Here is a tiny trained network, its code and every weight. The questions are about switching its units off for an input and a target symbol, where a switched-off unit gives its printed mean instead of its output.

import numpy as np


def w(rows, s, z=0):
    codes = np.array(rows[::2]) - 128.0
    scale = np.full(codes.shape[1], s)
    scale[-1] = z or s
    return codes * scale


def f(y):
    return y / 2 * (1 + np.tanh(0.7978845608 * (y + 0.044715 * y**3)))


def softmax(a):
    e = np.exp(a - a.max(-1, keepdims=True))
    return e / e.sum(-1, keepdims=True)


def log_softmax(a):
    a = a - a.max(-1, keepdims=True)
    return a - np.log(np.exp(a).sum(-1, keepdims=True))


def net(x, mask):
    ids = ['βγηθλστφψ'.index(c) for c in x.split()]
    T = len(ids)
    res = E[ids] + P[:T]
    u = 0
    for l in range(2):
        r = res
        for j in range(2):
            rows = slice(4 * j, 4 * j + 4)
            q, k, v = (r @ M[l][rows].T for M in (Q, K, V))
            z = softmax(np.where(np.tri(T) > 0, q @ k.T / 4**0.5, -1e9)) @ v
            o = O[l][rows]
            res = res + np.where(mask[u + j], z, o[:, -1]) @ o[:, :-1]
        u += 2
        y = f(res @ A[l][:, :-1].T + A[l][:, -1])
        res = res + np.where(mask[u : u + 8], y, B[l][:, -1]) @ B[l][:, :-1]
        u += 8
    return log_softmax(res[-1] @ U[:, :-1].T + U[:, -1])


Q, K, V, O, A, B = {}, {}, {}, {}, {}, {}
E = w([
[170,120,157,67],'β',
[188,202,83,89],'γ',
[110,62,140,203],'η',
[34,46,98,172],'θ',
[66,111,36,161],'λ',
[124,192,213,193],'σ',
[174,42,45,38],'τ',
[217,61,235,77],'φ',
[42,254,95,194],'ψ',
],0.0083)
P = w([
[195,251,76,70],'0',
[153,183,67,104],'1',
[169,148,50,154],'2',
[78,125,96,104],'3',
[174,108,71,161],'4',
[117,99,94,157],'5',
[153,79,90,171],'6',
[189,63,88,187],'7',
[115,81,115,146],'8',
[102,101,130,138],'9',
],0.0023)
Q[0] = w([
[134,75,233,98],'L0H0',
[93,146,1,146],'L0H0',
[179,118,232,96],'L0H0',
[106,128,27,175],'L0H0',
[81,225,170,168],'L0H1',
[153,46,120,90],'L0H1',
[159,47,130,76],'L0H1',
[167,21,101,72],'L0H1',
],0.0082)
K[0] = w([
[186,54,184,72],'L0H0',
[37,198,25,210],'L0H0',
[254,100,234,52],'L0H0',
[55,152,52,229],'L0H0',
[102,222,177,194],'L0H1',
[147,35,110,84],'L0H1',
[167,59,107,72],'L0H1',
[151,23,88,42],'L0H1',
],0.009)
V[0] = w([
[178,121,197,90],'L0H0',
[84,68,153,191],'L0H0',
[6,127,99,254],'L0H0',
[63,189,36,166],'L0H0',
[71,39,100,113],'L0H1',
[170,84,145,40],'L0H1',
[130,210,160,182],'L0H1',
[123,213,179,137],'L0H1',
],0.0054)
O[0] = w([
[192,145,204,151,59],'L0H0',
[20,42,152,148,55],'L0H0',
[3,88,70,164,126],'L0H0',
[43,148,5,107,248],'L0H0',
[113,22,122,106,104],'L0H1',
[202,114,126,51,157],'L0H1',
[103,211,137,209,96],'L0H1',
[107,255,85,200,90],'L0H1',
],0.0041,0.0017)
A[0] = w([
[165,64,222,137,139],'L0N0',
[67,175,89,214,211],'L0N1',
[211,253,85,106,227],'L0N2',
[221,226,105,115,239],'L0N3',
[98,37,56,68,196],'L0N4',
[177,33,196,56,143],'L0N5',
[227,195,115,101,254],'L0N6',
[156,56,206,236,255],'L0N7',
],0.006,0.0046)
B[0] = w([
[197,134,224,181,144],'L0N0',
[51,166,74,189,209],'L0N1',
[39,193,121,83,250],'L0N2',
[38,163,145,66,246],'L0N3',
[179,41,54,104,215],'L0N4',
[236,150,198,120,175],'L0N5',
[39,133,163,29,253],'L0N6',
[86,1,253,162,175],'L0N7',
],0.0055,0.0056)
Q[1] = w([
[123,113,254,165],'L1H0',
[242,88,16,204],'L1H0',
[228,84,71,195],'L1H0',
[149,49,189,176],'L1H0',
[184,206,160,224],'L1H1',
[49,95,148,23],'L1H1',
[74,91,78,2],'L1H1',
[97,49,107,89],'L1H1',
],0.004)
K[1] = w([
[207,51,151,69],'L1H0',
[95,231,117,58],'L1H0',
[108,185,131,65],'L1H0',
[181,122,182,55],'L1H0',
[36,223,100,133],'L1H1',
[170,44,142,188],'L1H1',
[170,3,149,157],'L1H1',
[187,49,162,76],'L1H1',
],0.0055)
V[1] = w([
[133,136,44,53],'L1H0',
[161,189,158,163],'L1H0',
[97,57,204,170],'L1H0',
[193,111,162,37],'L1H0',
[24,112,27,128],'L1H1',
[252,95,150,64],'L1H1',
[24,183,211,201],'L1H1',
[63,119,29,139],'L1H1',
],0.0044)
O[1] = w([
[103,53,81,55,253],'L1H0',
[217,196,60,188,67],'L1H0',
[118,166,233,208,39],'L1H0',
[235,60,167,107,96],'L1H0',
[42,49,155,92,193],'L1H1',
[253,160,96,71,169],'L1H1',
[25,213,210,233,57],'L1H1',
[26,57,121,71,148],'L1H1',
],0.0039,0.0025)
A[1] = w([
[106,38,121,253,251],'L1N0',
[153,137,37,94,149],'L1N1',
[74,156,191,188,153],'L1N2',
[98,161,71,172,137],'L1N3',
[138,85,225,143,18],'L1N4',
[132,91,224,139,1],'L1N5',
[70,94,57,87,118],'L1N6',
[84,146,94,168,153],'L1N7',
],0.0066,0.0051)
B[1] = w([
[140,55,140,179,202],'L1N0',
[194,156,50,125,217],'L1N1',
[158,167,114,218,176],'L1N2',
[157,152,86,193,180],'L1N3',
[165,152,1,163,161],'L1N4',
[152,179,2,164,157],'L1N5',
[110,116,72,117,254],'L1N6',
[111,133,95,195,185],'L1N7',
],0.0067,0.009)
U = w([
[171,73,116,49,98],'β',
[93,160,142,175,2],'γ',
[109,52,201,135,190],'η',
[89,68,114,108,169],'θ',
[91,134,218,150,225],'λ',
[83,208,124,45,139],'σ',
[127,105,255,54,138],'τ',
[221,182,122,171,198],'φ',
[127,124,55,165,36],'ψ',
],0.0064,0.0025)

Each question gives the input, a string of symbols that net reads in full, and the target symbol t.
The units are the heads (4 rows each of Q, K, V and O) and the neurons (one row each of A and B). Each row of codes is followed by its name. A weight is (code - 128) times the scale printed after its matrix; where a second scale follows, it is the last column's (O, A, B and U).
mask holds one flag per unit, layer by layer, with each layer's heads first. A switched-off unit (its flag False) gives its mean, the last column of its rows in O or B, instead of its output. The means were averaged over made-up inputs and are rounded, as every weight is.
A unit's drop is (log p(t) with every unit on - log p(t) with that unit switched off) / (log p(t) with every unit on - log p(t) with every unit switched off).
The circuit of an input: a set's keep is (log p(t) with only the set's units on - log p(t) with every unit switched off) / (log p(t) with every unit on - log p(t) with every unit switched off). Starting from the 12 units with the biggest drops (on a tie, the unit counted first), units are removed one at a time, each time the one whose removal leaves the highest keep (on an exact tie, the one counted first), for as long as the keep stays at least 0.8.
units of the circuit, in order: the units of the circuit, biggest drop first
most important unit: the unit with the biggest drop
k most important neurons: the k neurons with the biggest drops, biggest first
top k neurons in layer l: the k neurons of layer l with the biggest drops, biggest first
which heads matter: for each layer, one digit per head in row order, 1 if its drop is at least 0.15 and else 0, layers parted by /
drop of u: that unit's drop, to one decimal
input φ σ τ γ γ γ φ η, target φ: units of the circuit, in order => (L0H0 L1H0 L1H1 L0N0)
input τ τ η, target β: most important unit => L0H1
input φ γ φ γ, target φ: units of the circuit, in order => (L1H1 L0H0)
input γ φ φ γ τ, target φ: units of the circuit, in order => (L1H1 L0H0)
input η η γ λ λ τ φ λ γ σ, target λ: top 2 neurons in layer 1 => (L1N1 L1N6)
input τ β γ λ τ η τ τ τ γ, target β: which heads matter => 01 / 01
input γ τ λ η γ τ θ, target β: which heads matter => 01 / 11
input ψ γ λ β γ γ, target σ: which heads matter => 00 / 00
input σ τ τ γ φ γ λ λ φ τ, target φ: units of the circuit, in order => (L1H1 L0H0 L0N5 L0N7)
input γ λ φ η θ λ φ τ β, target φ: top 2 neurons in layer 1 => (L1N4 L1N5)
input λ τ τ γ, target β: top 2 neurons in layer 0 => (L0N4 L0N1)
input η σ φ η γ ψ γ θ σ, target γ: which heads matter => 01 / 11
input σ λ ψ, target γ: which heads matter => 01 / 01
input σ τ τ τ γ γ φ λ, target φ: which heads matter => 11 / 01
input τ β γ λ τ γ λ γ τ λ, target β: top 2 neurons in layer 0 => (L0N4 L0N2)
input η θ θ, target η: most important unit => L1N0
input φ σ τ φ λ η, target φ: 2 most important neurons => (L0N0 L0N5)
input φ η β γ τ λ η β, target τ: which heads matter => 00 / 00
input γ γ γ σ γ ψ γ φ β, target φ: 2 most important neurons => (L0N7 L0N0)
input γ τ θ τ σ β, target τ: most important unit => L0H0
input γ τ φ φ λ, target φ: top 3 neurons in layer 0 => (L0N5 L0N0 L0N7)
input γ γ λ τ τ λ θ, target β: drop of L0N4 => 0.4
input γ γ γ γ γ η σ, target λ: drop of L0H1 => 0.1
input λ λ λ γ η τ φ, target φ: drop of L1N5 => 0.4
input τ λ θ φ, target φ: drop of L0H0 => 0.8
